Below is a small trained network, with its code and all its weights. Each question gives an input and a class and asks what happens when units are switched off, that is, made to give their printed mean instead of their output.

import numpy as np


def w(rows, s, z=0):
    codes = np.array(rows[::2]) - 128.0
    scale = np.full(codes.shape[1], s)
    scale[-1] = z or s
    return codes * scale


def norm(h):
    return h / np.sqrt((h * h).mean(-1, keepdims=True) + 1e-5)


def f(y):
    return np.maximum(y, 0)


def log_softmax(a):
    a = a - a.max(-1, keepdims=True)
    return a - np.log(np.exp(a).sum(-1, keepdims=True))


def net(x, mask):
    res = np.array(x, float).reshape(1, 5) / 4 @ E
    u = 0
    for l in range(3):
        y = f(norm(res) @ A[l][:, :-1].T + A[l][:, -1])
        res = res + np.where(mask[u : u + 10], y, B[l][:, -1]) @ B[l][:, :-1]
        u += 10
    return log_softmax(norm(res)[-1] @ U[:, :-1].T + U[:, -1])


A, B = {}, {}
E = w([
[135,107,56,152,42,151,218,123,109,189,107,111],'x0',
[132,107,98,125,214,190,101,179,142,195,89,134],'x1',
[85,184,96,128,163,221,177,50,114,119,150,238],'x2',
[146,120,131,43,88,174,86,172,55,117,126,146],'x3',
[131,153,233,147,72,169,116,108,126,175,2,131],'x4',
],0.0089)
A[0] = w([
[95,105,108,164,153,131,98,127,208,200,129,137,122],'0.n1',
[110,99,146,96,125,169,114,56,130,131,145,174,80],'0.n2',
[84,238,54,158,144,169,119,57,80,103,112,141,204],'0.n3',
[102,145,103,44,80,171,94,167,96,118,97,105,44],'0.n4',
[149,122,123,98,102,52,125,138,95,103,89,87,148],'0.n5',
[94,141,35,74,173,91,149,128,147,117,208,75,192],'0.n6',
[148,153,152,163,161,134,58,173,78,73,135,173,27],'0.n7',
[100,90,138,112,94,151,138,82,162,161,109,147,4],'0.n8',
[181,47,115,173,106,60,95,202,179,117,124,60,57],'0.n9',
[122,112,58,144,226,192,92,253,133,198,87,149,34],'0.n10',
],0.0064,0.0036)
B[0] = w([
[146,178,68,186,94,65,75,80,124,114,91,170,184],'0.n1',
[144,97,161,124,69,215,192,157,171,126,103,116,175],'0.n2',
[169,78,163,123,87,51,46,254,206,194,227,79,254],'0.n3',
[178,42,123,228,137,49,75,14,69,181,181,191,176],'0.n4',
[187,188,146,162,122,187,142,188,150,158,171,138,202],'0.n5',
[146,102,216,126,109,218,173,107,135,106,33,51,243],'0.n6',
[88,96,137,88,116,55,156,38,109,183,117,106,163],'0.n7',
[100,98,197,40,137,123,117,89,135,156,112,27,146],'0.n8',
[79,163,118,112,152,143,78,173,142,190,225,114,233],'0.n9',
[218,221,112,118,115,102,158,77,116,112,150,122,218],'0.n10',
],0.0073,0.0059)
A[1] = w([
[159,113,50,66,229,141,120,127,127,189,70,135,1],'1.n1',
[86,132,51,93,140,155,155,126,125,76,153,82,12],'1.n2',
[129,69,5,83,211,130,171,154,132,71,183,78,95],'1.n3',
[71,119,3,136,72,164,226,177,85,180,102,121,6],'1.n4',
[131,72,103,42,134,164,127,155,2,119,144,135,50],'1.n5',
[52,162,177,105,216,120,70,159,94,45,113,161,20],'1.n6',
[89,141,121,141,151,234,146,104,200,131,178,197,64],'1.n7',
[90,134,143,77,118,93,179,189,82,207,71,79,159],'1.n8',
[114,94,27,133,127,53,108,183,109,33,189,132,129],'1.n9',
[140,43,87,168,147,167,102,124,42,77,185,149,231],'1.n10',
],0.0074,0.0034)
B[1] = w([
[203,254,86,118,125,98,86,134,146,92,67,174,178],'1.n1',
[127,155,180,164,156,170,136,79,79,85,108,87,152],'1.n2',
[116,85,186,189,92,196,124,143,184,120,34,155,227],'1.n3',
[134,53,47,110,120,80,107,46,128,99,148,126,227],'1.n4',
[68,113,141,169,12,53,46,131,132,146,92,188,220],'1.n5',
[160,36,91,90,185,108,140,39,148,148,157,147,182],'1.n6',
[80,121,116,123,159,159,99,192,125,186,173,86,220],'1.n7',
[164,49,108,205,144,136,115,131,111,103,189,105,254],'1.n8',
[182,156,148,188,90,189,124,135,158,146,71,168,195],'1.n9',
[135,165,210,80,130,107,135,101,72,209,87,181,232],'1.n10',
],0.0084,0.0035)
A[2] = w([
[118,158,144,112,167,107,182,156,157,158,177,34,84],'2.n1',
[182,163,143,159,139,184,108,77,127,127,111,125,75],'2.n2',
[169,56,150,168,111,115,138,50,138,190,116,125,218],'2.n3',
[39,166,109,75,90,244,201,80,154,151,202,214,203],'2.n4',
[3,166,80,254,201,62,197,87,227,81,102,101,38],'2.n5',
[115,182,175,134,58,90,216,118,97,13,211,143,55],'2.n6',
[117,118,230,233,111,188,124,140,106,84,24,121,2],'2.n7',
[121,100,46,159,107,128,175,100,28,74,147,100,54],'2.n8',
[83,120,159,63,240,113,82,98,139,68,151,165,42],'2.n9',
[133,164,209,70,186,119,79,119,179,74,114,98,147],'2.n10',
],0.0089,0.0036)
B[2] = w([
[118,165,176,100,164,167,107,96,63,146,160,168,171],'2.n1',
[104,133,124,124,73,154,232,170,101,89,81,83,161],'2.n2',
[79,135,140,79,212,114,159,91,173,53,155,150,249],'2.n3',
[140,125,153,214,166,115,64,173,122,151,152,28,169],'2.n4',
[167,97,203,65,15,101,18,120,10,140,99,208,181],'2.n5',
[216,254,4,155,178,149,147,191,131,161,13,176,161],'2.n6',
[79,89,95,89,167,209,139,170,154,109,80,140,183],'2.n7',
[99,96,73,111,140,88,152,81,162,132,162,130,143],'2.n8',
[142,87,53,162,86,91,172,98,156,107,156,110,155],'2.n9',
[103,95,42,157,91,127,212,96,145,136,156,106,192],'2.n10',
],0.0099,0.012)
U = w([
[140,106,160,198,120,130,64,215,176,205,221,63,172],'0',
[127,53,58,129,112,59,166,21,189,126,168,154,153],'1',
[85,71,168,96,128,241,174,151,190,112,48,153,103],'2',
[152,112,208,104,60,93,50,99,62,155,98,250,158],'3',
[221,239,43,154,124,111,153,163,142,151,60,162,167],'4',
[103,172,157,32,141,135,189,132,123,130,192,139,185],'5',
[83,158,106,108,154,103,135,158,73,111,143,152,6],'6',
[46,160,107,109,165,102,136,155,44,126,136,132,1],'7',
],0.014,0.0054)

Each question gives the input, the list of numbers given to net, and the class t.
The units are the neurons (one row each of A and B). Each row of codes is followed by its name. A weight is (code - 128) times the scale printed after its matrix; where a second scale follows, it is the last column's (A, B and U).
mask holds one flag per neuron, layer by layer. A switched-off neuron (its flag False) gives its mean, the last column of its row in B, instead of its output. The means were averaged over made-up inputs and are rounded, as every weight is.
A unit's drop is (log p(t) with every unit on - log p(t) with that unit switched off) / (log p(t) with every unit on - log p(t) with every unit switched off).
The circuit of an input: a set's keep is (log p(t) with only the set's units on - log p(t) with every unit switched off) / (log p(t) with every unit on - log p(t) with every unit switched off). Starting from the 12 units with the biggest drops (on a tie, the unit counted first), units are removed one at a time, each time the one whose removal leaves the highest keep (on an exact tie, the one counted first), for as long as the keep stays at least 0.8.
circuit, biggest first: the units of the circuit, biggest drop first
most important unit: the unit with the biggest drop
top k neurons: the k neurons with the biggest drops, biggest first
k most important neurons of layer l: the k neurons of layer l with the biggest drops, biggest first
drop of u: that unit's drop, to one decimal
input [1,-2,-1,8,-6], class 3: circuit, biggest first : [1.n5]
input [0,1,-4,1,-5], class 2: circuit, biggest first : [0.n3, 1.n3]
input [3,-8,-7,4,3], class 4: circuit, biggest first : [2.n6, 0.n3]
input [1,-5,4,-2,4], class 4: top 4 neurons : [2.n6, 0.n9, 0.n6, 1.n3]
input [-7,-7,7,6,1], class 0: top 4 neurons : [2.n4, 0.n2, 0.n10, 2.n3]
input [-8,5,-4,-4,8], class 1: 3 most important neurons of layer 1 : [1.n6, 1.n3, 1.n9]
input [-5,-6,5,-6,4], class 3: top 2 neurons : [2.n5, 0.n6]
input [-8,-7,-7,4,-7], class 1: top 2 neurons : [2.n10, 0.n3]
input [4,8,7,8,-6], class 3: top 3 neurons : [1.n5, 1.n1, 1.n10]
input [-6,7,-3,5,2], class 4: top 4 neurons : [1.n1, 0.n10, 2.n3, 1.n4]
input [0,-8,-2,2,-8], class 2: 2 most important neurons of layer 1 : [1.n3, 1.n9]
input [-4,-6,6,-1,5], class 0: circuit, biggest first : [2.n4, 1.n7]
input [0,-8,-4,4,-5], class 4: top 2 neurons : [2.n6, 0.n5]
input [-4,-1,-4,6,-2], class 3: most important unit : 0.n3
input [-1,4,7,8,-7], class 3: top 4 neurons : [1.n5, 1.n10, 0.n9, 0.n5]
input [5,-1,-5,1,-7], class 2: top 2 neurons : [1.n3, 0.n3]
input [1,-2,-5,-6,-7], class 2: top 2 neurons : [1.n3, 0.n3]
input [1,-5,-1,4,-4], class 4: 2 most important neurons of layer 0 : [0.n6, 0.n5]
input [-8,5,-7,4,1], class 1: top 4 neurons : [0.n3, 1.n6, 2.n10, 2.n9]
input [0,-7,4,4,-3], class 4: circuit, biggest first : [2.n6]
input [-5,-8,-4,1,8], class 2: top 2 neurons : [2.n7, 0.n10]
input [1,8,-6,2,3], class 4: top 3 neurons : [0.n10, 0.n3, 1.n1]
input [6,-5,-2,-7,7], class 2: top 2 neurons : [2.n7, 2.n3]
input [5,4,1,-8,6], class 3: top 2 neurons : [2.n5, 0.n6]
input [-5,-7,-4,-5,7], class 2: 3 most important neurons of layer 0 : [0.n10, 0.n3, 0.n1]
input [-1,8,-4,-8,0], class 3: 2 most important neurons of layer 2 : [2.n5, 2.n6]
input [2,-6,7,6,-1], class 0: circuit, biggest first : [2.n4]
input [-3,6,8,3,-4], class 0: drop of 2.n7 : 0.0
input [4,3,1,5,-6], class 2: drop of 1.n3 : 1.6
input [0,2,6,-6,-2], class 0: drop of 0.n3 : 0.1
